Below are the code and all the weights of a small trained network. Each question names an input and a class and asks about switching units off, where a switched-off unit gives its printed mean instead of its output.

import numpy as np


def w(rows, s, z=0):
    codes = np.array(rows[::2]) - 128.0
    scale = np.full(codes.shape[1], s)
    scale[-1] = z or s
    return codes * scale


def norm(h):
    return h / np.sqrt((h * h).mean(-1, keepdims=True) + 1e-5)


def f(y):
    return y / 2 * (1 + np.tanh(0.7978845608 * (y + 0.044715 * y**3)))


def log_softmax(a):
    a = a - a.max(-1, keepdims=True)
    return a - np.log(np.exp(a).sum(-1, keepdims=True))


def net(x, mask):
    res = np.array(x, float).reshape(1, 5) / 4 @ E
    u = 0
    for l in range(4):
        y = f(norm(res) @ A[l][:, :-1].T + A[l][:, -1])
        res = res + np.where(mask[u : u + 6], y, B[l][:, -1]) @ B[l][:, :-1]
        u += 6
    return log_softmax(norm(res)[-1] @ U[:, :-1].T + U[:, -1])


A, B = {}, {}
E = w([
[125,22,206,48,97,82,174,109,155,33,97,188],'x0',
[120,145,213,249,200,236,85,127,254,146,126,78],'x1',
[110,142,161,141,162,96,140,109,105,64,117,129],'x2',
[208,117,173,213,190,152,213,103,89,118,86,187],'x3',
[169,152,60,117,216,196,73,51,124,85,149,124],'x4',
],0.0053)
A[0] = w([
[126,115,83,102,148,143,187,70,41,2,147,157,34],'L0N1',
[159,122,107,172,121,75,114,126,167,103,92,152,140],'L0N2',
[148,110,180,158,155,156,156,118,118,141,101,175,8],'L0N3',
[109,90,160,128,134,136,107,145,169,94,102,84,2],'L0N4',
[134,180,52,83,105,198,74,123,142,114,177,138,100],'L0N5',
[98,79,158,157,115,99,119,144,77,127,71,151,106],'L0N6',
],0.0056,0.0031)
B[0] = w([
[219,89,100,143,126,42,90,76,162,69,9,137,250],'L0N1',
[145,152,139,63,183,135,165,94,121,165,219,132,139],'L0N2',
[172,78,153,100,248,249,122,149,69,176,133,93,150],'L0N3',
[59,104,144,104,104,114,93,139,166,38,81,39,133],'L0N4',
[115,17,180,120,234,93,84,98,83,212,179,2,254],'L0N5',
[165,94,74,64,139,148,106,126,117,121,163,129,155],'L0N6',
],0.0053,0.0031)
A[1] = w([
[151,159,208,139,161,216,213,135,149,109,98,167,25],'L1N1',
[63,155,226,117,61,158,89,142,205,14,137,96,42],'L1N2',
[64,70,149,149,105,149,209,141,144,60,130,184,58],'L1N3',
[145,236,87,213,98,208,97,163,107,170,131,69,6],'L1N4',
[109,150,165,238,166,123,99,151,105,195,187,154,109],'L1N5',
[101,153,99,18,1,113,166,249,65,140,104,191,27],'L1N6',
],0.0052,0.0024)
B[1] = w([
[85,6,132,150,113,240,136,169,108,82,115,117,198],'L1N1',
[54,159,126,79,254,76,197,186,202,171,158,237,227],'L1N2',
[132,164,28,124,215,113,62,101,128,134,153,83,155],'L1N3',
[116,198,50,156,127,137,96,95,159,176,62,124,241],'L1N4',
[113,95,18,150,60,103,221,153,152,122,48,135,240],'L1N5',
[166,72,194,189,66,82,190,198,56,166,182,20,253],'L1N6',
],0.0061,0.0032)
A[2] = w([
[106,140,116,78,92,151,54,76,110,131,212,120,106],'L2N1',
[164,119,176,115,44,99,168,129,78,152,165,126,49],'L2N2',
[145,140,92,97,135,131,148,71,67,109,105,146,102],'L2N3',
[128,254,95,167,91,153,117,83,120,157,119,139,56],'L2N4',
[120,82,129,82,149,152,76,101,128,146,150,102,62],'L2N5',
[191,167,145,101,103,97,101,75,79,34,70,211,5],'L2N6',
],0.008,0.0019)
B[2] = w([
[155,151,141,121,173,171,120,52,44,45,188,166,184],'L2N1',
[109,213,217,131,114,102,171,94,102,142,104,47,227],'L2N2',
[129,187,151,111,152,126,103,98,165,165,151,180,199],'L2N3',
[84,116,34,134,105,111,122,155,220,163,59,45,214],'L2N4',
[85,225,121,146,160,148,95,142,86,154,205,121,190],'L2N5',
[230,141,117,4,191,133,168,16,198,140,1,205,252],'L2N6',
],0.0076,0.004)
A[3] = w([
[115,121,190,193,169,123,129,195,209,107,150,236,156],'L3N1',
[191,121,141,150,186,146,132,135,96,100,65,181,132],'L3N2',
[166,77,151,196,154,212,105,112,129,97,121,131,81],'L3N3',
[186,55,180,217,106,253,139,158,85,64,97,174,50],'L3N4',
[115,149,190,175,106,107,109,134,105,129,91,63,164],'L3N5',
[122,89,51,110,134,74,105,136,150,152,66,64,3],'L3N6',
],0.0066,0.0021)
B[3] = w([
[152,120,158,151,120,103,142,198,177,6,195,228,253],'L3N1',
[67,65,86,10,28,167,81,123,151,93,74,128,224],'L3N2',
[149,190,106,115,4,154,140,156,25,119,177,175,194],'L3N3',
[233,41,89,193,11,188,60,84,2,129,228,168,222],'L3N4',
[182,102,146,155,73,48,191,161,80,80,73,129,198],'L3N5',
[94,93,190,227,127,203,96,127,215,146,16,159,216],'L3N6',
],0.0063,0.0035)
U = w([
[90,142,37,225,124,141,98,156,212,221,41,77,254],'0',
[94,181,104,106,215,125,29,83,54,162,241,80,11],'1',
[220,116,129,2,154,98,126,26,140,113,40,213,118],'2',
[152,135,236,134,37,6,202,173,47,157,126,45,187],'3',
[56,123,191,108,190,83,138,221,239,63,200,228,55],'4',
[198,32,106,182,15,203,103,151,58,76,178,202,112],'5',
],0.0089,0.00078)

Each question gives the input, the list of numbers given to net, and the class t.
The units are the neurons (one row each of A and B). Each row of codes is followed by its name. A weight is (code - 128) times the scale printed after its matrix; where a second scale follows, it is the last column's (A, B and U).
mask holds one flag per neuron, layer by layer. A switched-off neuron (its flag False) gives its mean, the last column of its row in B, instead of its output. The means were averaged over made-up inputs and are rounded, as every weight is.
A unit's drop is (log p(t) with every unit on - log p(t) with that unit switched off) / (log p(t) with every unit on - log p(t) with every unit switched off).
The circuit of an input: a set's keep is (log p(t) with only the set's units on - log p(t) with every unit switched off) / (log p(t) with every unit on - log p(t) with every unit switched off). Starting from the 12 units with the biggest drops (on a tie, the unit counted first), units are removed one at a time, each time the one whose removal leaves the highest keep (on an exact tie, the one counted first), for as long as the keep stays at least 0.8.
units of the circuit, in order: the units of the circuit, biggest drop first
top k neurons: the k neurons with the biggest drops, biggest first
k most important neurons of layer l: the k neurons of layer l with the biggest drops, biggest first
drop of u: that unit's drop, to one decimal
input [-2,5,8,-6,-5], class 4: units of the circuit, in order => L1N2
input [2,-5,5,-3,-1], class 3: top 4 neurons => L1N6; L2N2; L0N5; L1N4
input [1,8,5,-1,8], class 4: units of the circuit, in order => L1N2; L3N1; L0N4; L0N1
input [4,5,3,-8,8], class 1: top 3 neurons => L0N5; L2N5; L2N1
input [-5,0,-3,7,-8], class 5: units of the circuit, in order => L1N1; L0N3; L3N4; L0N5
input [-7,-7,-6,3,8], class 1: units of the circuit, in order => L0N5; L2N6
input [-3,-3,-7,2,-1], class 3: units of the circuit, in order => L1N6; L2N2
input [0,1,7,4,0], class 5: top 2 neurons => L1N1; L0N3
input [7,4,1,7,6], class 5: top 3 neurons => L1N1; L3N4; L0N3
input [4,-4,-4,4,-2], class 3: top 4 neurons => L1N6; L2N2; L0N5; L1N4
input [8,3,1,7,2], class 5: top 2 neurons => L1N1; L0N3
input [-7,-3,-8,-4,3], class 1: top 3 neurons => L0N5; L2N1; L2N5
input [-1,1,-1,6,8], class 5: 2 most important neurons of layer 3 => L3N4; L3N3
input [-3,-2,4,-1,4], class 1: units of the circuit, in order => L0N5
input [1,6,-1,-8,5], class 1: drop of L0N5 => 0.8
input [4,1,-3,8,1], class 5: drop of L1N1 => 0.1
input [7,-2,-6,-1,-2], class 3: drop of L1N6 => 0.6
input [7,2,2,-5,5], class 4: drop of L1N2 => 1.1
